[ 29.3  -0.3 -16.4  12.5  27.9 -12.4  60.5  -1.9   0.2 -10.7  -2.1   4.6
   0.3   7.7   3.4 -11.9   1.5  -2.1   1.6  -6.3]	<28>.(32)
[ 22.3  -1.4 -32.0   9.3   4.9  -6.9  -3.1  -2.2  -5.3 -13.8  -5.9 -19.9
  -0.6  21.4  15.6  -4.5  -2.9 -20.8  -2.5  -0.2]	<29>.(40)
[ 22.2  -2.3 -17.4  17.1  19.9  -5.5  51.8 -12.4   4.8  -6.2   3.8   4.3
   2.3   0.1   1.0   4.0  -0.6 -11.2   5.8 -14.3]	<28>.(30)
[ 58.4  -2.0 -45.9  26.7   2.2 -11.9   9.6  -6.8  -5.6 -27.3  -1.0 -12.3
   3.0  14.4  10.3  -3.1  -4.5 -36.3   1.6  -5.3]	<29>.(31)
[ 58.6  -0.2 -25.8   0.3  21.3 -11.9  45.4 -12.2   7.8 -14.6  -6.3   0.5
  -3.1 -10.1   0.2  -4.6  -2.1  -9.9   4.4 -14.1]	<28>.(32)
[ 52.9   0.1 -27.3  16.4  24.9  -0.5  59.5  -6.3   6.9 -13.9   1.5  -2.7
   0.8   6.0   0.8   5.4  -2.2 -12.3   6.5  -3.8]	<28>.(32)
[ 49.1   3.4 -21.8  10.0  19.0 -15.5  38.8  -5.0   8.9 -10.9  -3.6  -2.1
   0.3 -11.4   8.8  -4.8   0.2 -16.4   9.8 -11.5]	<28>.(32)
[ 39.9   0.0 -31.3  12.2   4.7  -6.5  -6.1   1.0  -5.7 -11.7 -10.9 -12.9
  -3.9  17.8  10.1  -1.3  -1.9 -33.5   2.1  -4.8]	<29>.(40)
[ 52.9   4.6 -44.2  34.8  17.5 -10.3  37.5  -5.9   6.4 -16.9  -7.5  -7.6
  -0.5  -5.6  14.3 -10.5   2.2 -10.2   0.7  -9.2]	<28>.(32)
[ 34.6  -0.2 -20.2  26.2  21.5 -10.0  43.1  -2.0   4.1 -10.8   0.0  -0.2
  -0.6 -13.9   7.2  -6.5  -3.1 -12.9   6.1 -15.8]	<28>.(32)
[ 56.8   3.2 -30.7   9.5  16.4  -7.3  43.4 -11.4   8.4 -12.2  -5.7  -2.0
  -4.5   1.6   6.1  -0.1  -0.4 -15.3   4.7  -5.3]	<28>.(32)
[ 38.6  -0.3 -42.2  34.9   2.3  -5.0  16.8  -3.8  -6.9 -30.4  -5.9  -5.0
   2.5  20.2  10.0  -5.4  -1.7 -40.1   1.3  -6.9]	<29>.(31)
[ 48.8  -2.1 -79.7  15.9  -1.1  -7.1  12.5  -2.1  -6.4 -25.3  -5.6 -19.8
   0.2  20.8   6.4  -6.7  -3.6 -31.6  -5.2  -8.7]	<29>.(40)
[ 30.8   0.4 -17.3   9.0  14.0  -3.2  29.6  -3.5   5.4  -1.6  -6.5  -5.5
   3.4  -1.5  12.1  -0.9   2.7 -15.5   8.1 -12.4]	<28>.(30)
[ 65.4  -5.4 -27.7  27.9  25.7  -8.1  57.7  -7.7   5.8 -16.2  -2.6   9.6
   2.7   0.4  10.8  -2.0   2.4 -10.1  10.3   2.9]	<28>.(32)
[ 35.6   2.1 -29.9  18.6  -0.2  -5.2   4.0   2.1  -4.9 -17.6  -3.5 -13.8
   1.3   5.0   8.4  -3.6  -2.7 -23.9  -1.4   4.6]	<29>.(40)
[ 61.0   1.8 -32.6  27.1  20.0 -11.4  45.3  -4.6   4.0 -12.3  -1.2   8.1
  -0.5  -2.2  11.6  -6.2   1.3 -19.1   5.9  -4.2]	<28>.(32)
[  8.7  -1.9  -7.5 -23.0  -0.6   7.0  -7.0  -4.8   4.6  -5.8   0.9  -5.2
  -0.2  21.3  -3.9  14.6  -5.4  -4.6  -9.1   4.9]	<29>.(40)
[ 58.1   1.1 -36.4  10.1  22.8  -3.2  43.4 -12.1  11.4  -4.1  -7.4   4.7
   1.8  15.6   8.5   6.5   0.8 -11.4   7.5   1.9]	<28>.(32)
[ 35.2   2.2 -39.7  20.0   3.9  -0.7  13.9   2.0  -1.0 -27.2  -4.1 -13.3
   1.6   9.7   3.6   5.0  -4.3 -31.2   2.1  -3.0]	<29>.(31)
[ 28.8  -5.3 -23.9 -25.4  -3.8   0.1  -7.3  -8.7   0.1  -7.2  -0.2 -14.1
  -2.7  17.7   0.8  11.0   0.1 -16.4  -0.9  -0.2]	<29>.(40)
[ 30.9   1.3 -29.6  14.5   2.5  -9.6   8.0   0.0 -10.4  -8.3  -4.8 -12.5
   1.9   7.6   9.1  -9.7   1.4 -28.1  -1.9 -12.4]	<29>.(31)
[ 52.1  -3.1 -35.3  -7.0  -0.8  -2.3   7.9 -10.4   2.5 -15.9  -7.4 -11.5
   2.2  24.5   7.0   4.5  -3.2 -36.0   3.1  -4.7]	<29>.(40)
[ 56.0   2.5 -35.6  33.9  26.7  -9.1  50.4  -3.5  17.5 -14.6  -3.8  -3.0
  -0.3 -16.4  19.4  -4.9  -0.1 -12.9   9.9  -8.2]	<28>.(32)
[ 40.1   3.7 -23.3   3.9  -7.2  -9.8 -22.5   1.6 -10.5 -13.4  -3.9  -4.1
  -4.2   4.7   9.4  -1.7  -9.2 -18.0  -6.2   0.1]	<29>.(40)
[ 44.2  -1.1 -29.7  20.5  23.3  -3.8  34.3 -11.2  12.8  -5.3  -5.8  -2.9
   1.5  -2.3  12.1   3.0   0.0 -12.7   5.5  -3.0]	<28>.(30)
